Below are the code and all the weights of a small trained network. Each question names an input and a target symbol and asks about switching units off, where a switched-off unit gives its printed mean instead of its output.

import numpy as np


def w(rows, s, z=0):
    codes = np.array(rows[::2]) - 128.0
    scale = np.full(codes.shape[1], s)
    scale[-1] = z or s
    return codes * scale


def norm(h):
    return h / np.sqrt((h * h).mean(-1, keepdims=True) + 1e-5)


def f(y):
    return np.maximum(y, 0)


def softmax(a):
    e = np.exp(a - a.max(-1, keepdims=True))
    return e / e.sum(-1, keepdims=True)


def log_softmax(a):
    a = a - a.max(-1, keepdims=True)
    return a - np.log(np.exp(a).sum(-1, keepdims=True))


def net(x, mask):
    ids = ['αβγεζθξψ'.index(c) for c in x.split()]
    T = len(ids)
    res = E[ids] + P[:T]
    u = 0
    for l in range(2):
        r = norm(res)
        for j in range(3):
            rows = slice(2 * j, 2 * j + 2)
            q, k, v = (r @ M[l][rows].T for M in (Q, K, V))
            z = softmax(np.where(np.tri(T) > 0, q @ k.T / 2**0.5, -1e9)) @ v
            o = O[l][rows]
            res = res + np.where(mask[u + j], z, o[:, -1]) @ o[:, :-1]
        u += 3
        y = f(norm(res) @ A[l][:, :-1].T + A[l][:, -1])
        res = res + np.where(mask[u : u + 8], y, B[l][:, -1]) @ B[l][:, :-1]
        u += 8
    return log_softmax(norm(res)[-1] @ U[:, :-1].T + U[:, -1])


Q, K, V, O, A, B = {}, {}, {}, {}, {}, {}
E = w([
[192,35,124,172],'α',
[177,176,122,73],'β',
[96,147,219,194],'γ',
[119,184,203,149],'ε',
[65,82,228,121],'ζ',
[5,144,75,112],'θ',
[82,197,182,193],'ξ',
[97,200,189,176],'ψ',
],0.0029)
P = w([
[98,231,182,254],'0',
[125,204,176,205],'1',
[141,188,168,172],'2',
[152,175,160,153],'3',
[158,164,154,136],'4',
[161,158,146,117],'5',
[165,150,140,108],'6',
[166,145,134,98],'7',
[167,140,130,90],'8',
[169,138,123,85],'9',
[171,135,119,79],'10',
],0.0017)
Q[0] = w([
[90,45,170,147],'0.h0',
[135,158,213,109],'0.h0',
[61,191,11,106],'0.h1',
[196,24,131,147],'0.h1',
[6,73,120,150],'0.h2',
[17,139,53,124],'0.h2',
],0.011)
K[0] = w([
[161,99,137,174],'0.h0',
[129,153,202,85],'0.h0',
[66,205,108,47],'0.h1',
[158,33,160,87],'0.h1',
[9,168,178,68],'0.h2',
[58,173,101,30],'0.h2',
],0.011)
V[0] = w([
[130,73,30,179],'0.h0',
[33,192,108,53],'0.h0',
[140,222,109,2],'0.h1',
[53,132,183,122],'0.h1',
[35,138,237,39],'0.h2',
[140,100,212,113],'0.h2',
],0.005)
O[0] = w([
[167,46,122,71,4],'0.h0',
[147,143,17,193,154],'0.h0',
[181,105,243,116,115],'0.h1',
[223,200,94,180,160],'0.h1',
[177,3,130,214,91],'0.h2',
[108,160,8,86,153],'0.h2',
],0.0035,0.0033)
A[0] = w([
[38,105,102,129,4],'0.n0',
[172,2,90,151,2],'0.n1',
[71,142,146,147,155],'0.n2',
[207,113,162,129,180],'0.n3',
[110,181,157,184,148],'0.n4',
[207,67,153,46,96],'0.n5',
[203,123,165,15,118],'0.n6',
[106,70,183,170,11],'0.n7',
],0.0073,0.00059)
B[0] = w([
[96,136,202,201,172],'0.n0',
[116,47,17,111,157],'0.n1',
[145,150,83,147,182],'0.n2',
[124,143,82,195,162],'0.n3',
[184,126,39,145,255],'0.n4',
[246,66,113,128,134],'0.n5',
[49,46,20,112,173],'0.n6',
[129,184,187,169,168],'0.n7',
],0.011,0.0044)
Q[1] = w([
[128,90,86,60],'1.h0',
[199,120,167,124],'1.h0',
[89,135,103,150],'1.h1',
[163,97,148,39],'1.h1',
[112,182,117,49],'1.h2',
[4,124,138,123],'1.h2',
],0.028)
K[1] = w([
[31,86,89,125],'1.h0',
[196,108,83,134],'1.h0',
[79,100,129,103],'1.h1',
[239,104,145,116],'1.h1',
[141,80,114,37],'1.h2',
[4,38,132,147],'1.h2',
],0.025)
V[1] = w([
[114,29,119,121],'1.h0',
[150,253,165,190],'1.h0',
[101,194,195,66],'1.h1',
[90,4,84,119],'1.h1',
[149,84,54,96],'1.h2',
[125,38,73,156],'1.h2',
],0.0067)
O[1] = w([
[103,132,93,230,61],'1.h0',
[168,107,207,3,255],'1.h0',
[186,112,44,240,55],'1.h1',
[207,164,124,14,130],'1.h1',
[136,148,236,144,175],'1.h2',
[99,129,219,39,174],'1.h2',
],0.0046,0.0047)
A[1] = w([
[88,5,73,126,83],'1.n0',
[184,68,101,130,142],'1.n1',
[161,108,133,184,92],'1.n2',
[144,122,82,111,175],'1.n3',
[144,188,197,137,3],'1.n4',
[64,180,98,151,102],'1.n5',
[38,12,95,164,56],'1.n6',
[164,2,174,197,127],'1.n7',
],0.0091,0.0025)
B[1] = w([
[219,102,129,203,201],'1.n0',
[105,134,126,72,188],'1.n1',
[87,105,100,139,161],'1.n2',
[93,87,169,120,252],'1.n3',
[195,204,187,130,165],'1.n4',
[171,131,170,138,191],'1.n5',
[6,204,97,85,207],'1.n6',
[221,57,195,108,171],'1.n7',
],0.016,0.0037)
U = w([
[86,85,4,147,215],'α',
[226,209,190,125,164],'β',
[79,100,159,19,192],'γ',
[181,169,34,137,3],'ε',
[20,228,118,168,98],'ζ',
[223,19,133,145,169],'θ',
[67,93,230,192,58],'ξ',
[149,145,134,249,122],'ψ',
],0.013,0.003)

Each question gives the input, a string of symbols that net reads in full, and the target symbol t.
The units are the heads (2 rows each of Q, K, V and O) and the neurons (one row each of A and B). Each row of codes is followed by its name. A weight is (code - 128) times the scale printed after its matrix; where a second scale follows, it is the last column's (O, A, B and U).
mask holds one flag per unit, layer by layer, with each layer's heads first. A switched-off unit (its flag False) gives its mean, the last column of its rows in O or B, instead of its output. The means were averaged over made-up inputs and are rounded, as every weight is.
A unit's drop is (log p(t) with every unit on - log p(t) with that unit switched off) / (log p(t) with every unit on - log p(t) with every unit switched off).
The circuit of an input: a set's keep is (log p(t) with only the set's units on - log p(t) with every unit switched off) / (log p(t) with every unit on - log p(t) with every unit switched off). Starting from the 12 units with the biggest drops (on a tie, the unit counted first), units are removed one at a time, each time the one whose removal leaves the highest keep (on an exact tie, the one counted first), for as long as the keep stays at least 0.8.
units of the circuit, in order: the units of the circuit, biggest drop first
k most important neurons: the k neurons with the biggest drops, biggest first
top k neurons in layer l: the k neurons of layer l with the biggest drops, biggest first
input ζ β γ γ α, target ζ: units of the circuit, in order -> (1.n6 0.h1)
input ε β α β α β α α, target α: 2 most important neurons -> (0.n6 1.n6)
input α β β β θ β θ ξ θ, target θ: 2 most important neurons -> (1.n7 1.n0)
input α β β, target γ: units of the circuit, in order -> (0.h1 0.n6 0.h0)
input ε θ α β ξ β θ θ β α θ, target α: 3 most important neurons -> (0.n1 1.n6 0.n0)
input α ψ θ β ζ ζ α β ψ ζ, target θ: 2 most important neurons -> (0.n0 1.n7)
input α β ζ α ξ γ β β, target θ: top 2 neurons in layer 1 -> (1.n6 1.n5)
input β θ β α β ε ξ ζ ψ, target ε: units of the circuit, in order -> (0.n4 1.n6 1.n7 1.n0)
input θ γ β γ, target γ: 4 most important neurons -> (0.n4 1.n0 0.n0 0.n7)
input ψ ε ξ γ ξ, target γ: top 2 neurons in layer 1 -> (1.n0 1.n5)
input θ β β β ξ α θ α, target γ: top 3 neurons in layer 0 -> (0.n6 0.n0 0.n4)
input β γ ζ γ, target γ: 3 most important neurons -> (0.n4 0.n0 1.n0)
input γ β γ α β, target γ: most important neuron -> (0.n6)
input θ β β β θ θ β, target α: top 2 neurons in layer 0 -> (0.n6 0.n5)
input θ α α α α, target α: 2 most important neurons -> (1.n6 0.n6)
input ζ θ ζ β γ ζ ψ β β, target θ: 2 most important neurons -> (0.n6 1.n6)
input β ζ θ β θ ζ ζ, target θ: 2 most important neurons -> (1.n0 0.n6)
input ζ θ ψ β α ψ, target ε: top 2 neurons in layer 0 -> (0.n4 0.n6)
input θ β α θ θ θ θ β ζ, target ξ: top 3 neurons in layer 1 -> (1.n7 1.n6 1.n0)
input ξ ζ ψ γ α ξ β γ, target ψ: top 2 neurons in layer 0 -> (0.n4 0.n0)
